array([[ -5,  39,   3,  -1,  42],
       [-16,  28, -26,  -2, -34]]) yields -16

array([ 54, 119,  75,  61,  56, 227,  10]) yields 75

array([[ 74, 212,  56,  95],
       [ 56,  80, 176, 161],
       [ 53, 173, 160, 169]]) yields 161

array([[4648, 4553, 4239, 4210, 4633, 4449, 4858],
       [4648, 4259, 4289, 4222, 4501, 4501, 4763],
       [5272, 5718, 3744, 9710, 6918, 4822, 2111]]) yields 3744

array([[ 30,  10,  30,  78,  15],
       [892, 527, 348, 510, 278]]) yields 892

array([3, 2, 8, 5, 5, 5, 6]) yields 8
---
[-0.07  0.08  0.15 -0.05 -0.15  0.04] -0.07
[-11.560  10.668   4.420   8.113] -11.560
[-0.08  0.18 -0.14  0.03 -0.04 -0.05] -0.08
[-0.153  0.153  0.097 -0.175 -0.037  0.188 -0.029] -0.153
[ 1.24  1.52  1.06  0.93 -1.00] 1.24
[ 0.12 -0.10 -0.13  0.05  0.01  0.12] 0.12
[  21.71 -116.12 -137.38  119.05  -12.28   -3.66  186.25] 21.71
---
  0.7  -50.6  -33.0    1.3   -1.0 => 0.7, -1.0

 20.6  -11.1   17.1    1.9  -41.7    2.0
 -3.8   -5.1  -39.1   15.3  -50.6  -23.0
=> 20.6, -23.0

 -7.7  -18.8   68.8   -3.6   52.5  -21.4 => -7.7, -21.4

-28.8   18.6   20.8   38.3  -52.8 => -28.8, -52.8

 23.9  -14.7  -27.1   58.1   55.8 => 23.9, 55.8

 42.0  -14.3  -48.5   -3.4  -40.8
-52.6   16.5  -60.5  -23.1  -51.5
=> 42.0, -51.5

 24.1   34.3   47.0  -62.5   -6.6  -16.8 => 24.1, -16.8
---
[[8, -6, 10, 7, -29, 26], [-29, 29, -25, -15, 22, -13], [15, 16, -24, 21, -27, -18]] → -13
[[873, 182, 371, 650, 626], [389, 799, 517, 207, 670]] → 670
[[8907, 4753, 5912, 5530], [8541, 6177, 5912, 6611], [2777, 4891, 5912, 5399]] → 6611
[[228, 64, -329, -754], [-682, -366, -923, -449], [-198, 625, 411, -507]] → -449
[[74, 41, 42, 42, 38, 66], [74, 41, 49, 16, 52, 66], [86, 34, 49, 16, 81, 31]] → 66
[[17, 40, 48, 55, 58, 61, 38], [52, 16, 45, 24, 18, 32, 41], [54, 79, 44, 46, 58, 35, 40]] → 41
[[23, -127, 377, -46, -473, -333], [-131, 52, -284, 3, 78, 392], [187, -120, 676, 5, -497, -610]] → 392
---
Q: [ 533 -327  231 -993  824]
A: 533, 824

Q:
[[634 742 319 441 524]
 [104 742 413 548 770]
 [458 742 603 530 551]]
A: 634, 551

Q:
[[7331 4967 7262 6993]
 [8161 1771 4691 7881]]
A: 7331, 7881

Q: [23 73 87 60 63 53 18]
A: 23, 18

Q: [ 93 121 235 188 161   4 217]
A: 93, 217

Q: [133  29 106  15  89 198  93]
A: 133, 93
---
[[-46.6 -30.5  57.8  10.0 -10.1]
 [-19.3  -1.9  -8.1 -13.3  48.2]
 [-41.4  -7.8  35.9  -9.5 -17.5]] ⇒ 10.0

[[-11.0 -16.4  13.3 -44.6  53.9  32.9]
 [ 18.7  -2.0   1.4  53.8 -56.2 -20.7]
 [ -2.3   8.9 -49.2  16.5  11.4 -32.5]] ⇒ 53.9

[[  0.7  -2.6  -5.3   2.9   1.3  -1.1  -3.7]
 [  5.8 -30.8  23.3  -9.6  41.3 -65.0 -39.6]
 [  9.7  41.9 -60.3   0.7  52.7 -12.5  36.6]] ⇒ -1.1

[[-50.6 -22.7  31.7 -24.8]
 [ 19.2 -29.9  24.3  20.6]
 [ 55.5   7.7 -67.0  -7.8]] ⇒ 31.7

[[-28.0  51.1 -24.1  40.6  57.8 -27.1]
 [  4.2  33.8  33.0  28.3 -29.0 -44.8]
 [  1.3 -33.3 -11.0  19.3 -33.9  14.2]] ⇒ 57.8

[[ 25.6  39.3  32.8 -25.4   7.6 -24.4  23.4]
 [ 25.6  39.3  32.8 -25.4   7.6 -32.6  23.4]
 [ 28.4  65.2  32.8 -25.4  35.7   0.4  23.4]] ⇒ -24.4

[[  0.0 -11.2  18.1  -5.2 -19.8   1.6]
 [ -4.3   0.5  16.7  -0.8   9.0   6.5]
 [ 12.1   4.8   1.7  23.6 -68.0  13.9]] ⇒ -19.8
---
[ 50.2 -37.1 -50.5  12.4] ==> 50.2
[  3.4 -10.1 -41.4 -18.3  58.0   1.2] ==> 3.4
[ 21.9  51.4  14.6   4.3 -16.1] ==> 21.9
[-3.3 35.5 -5.5 -1.4 53.5] ==> -3.3
[57.6  8.5 15.6 52.1] ==> 57.6
[-11.6 -15.0 -24.7 -26.0 -70.1  -1.7] ==> -11.6
[ 34.9  11.6  58.1 -15.5] ==> 34.9
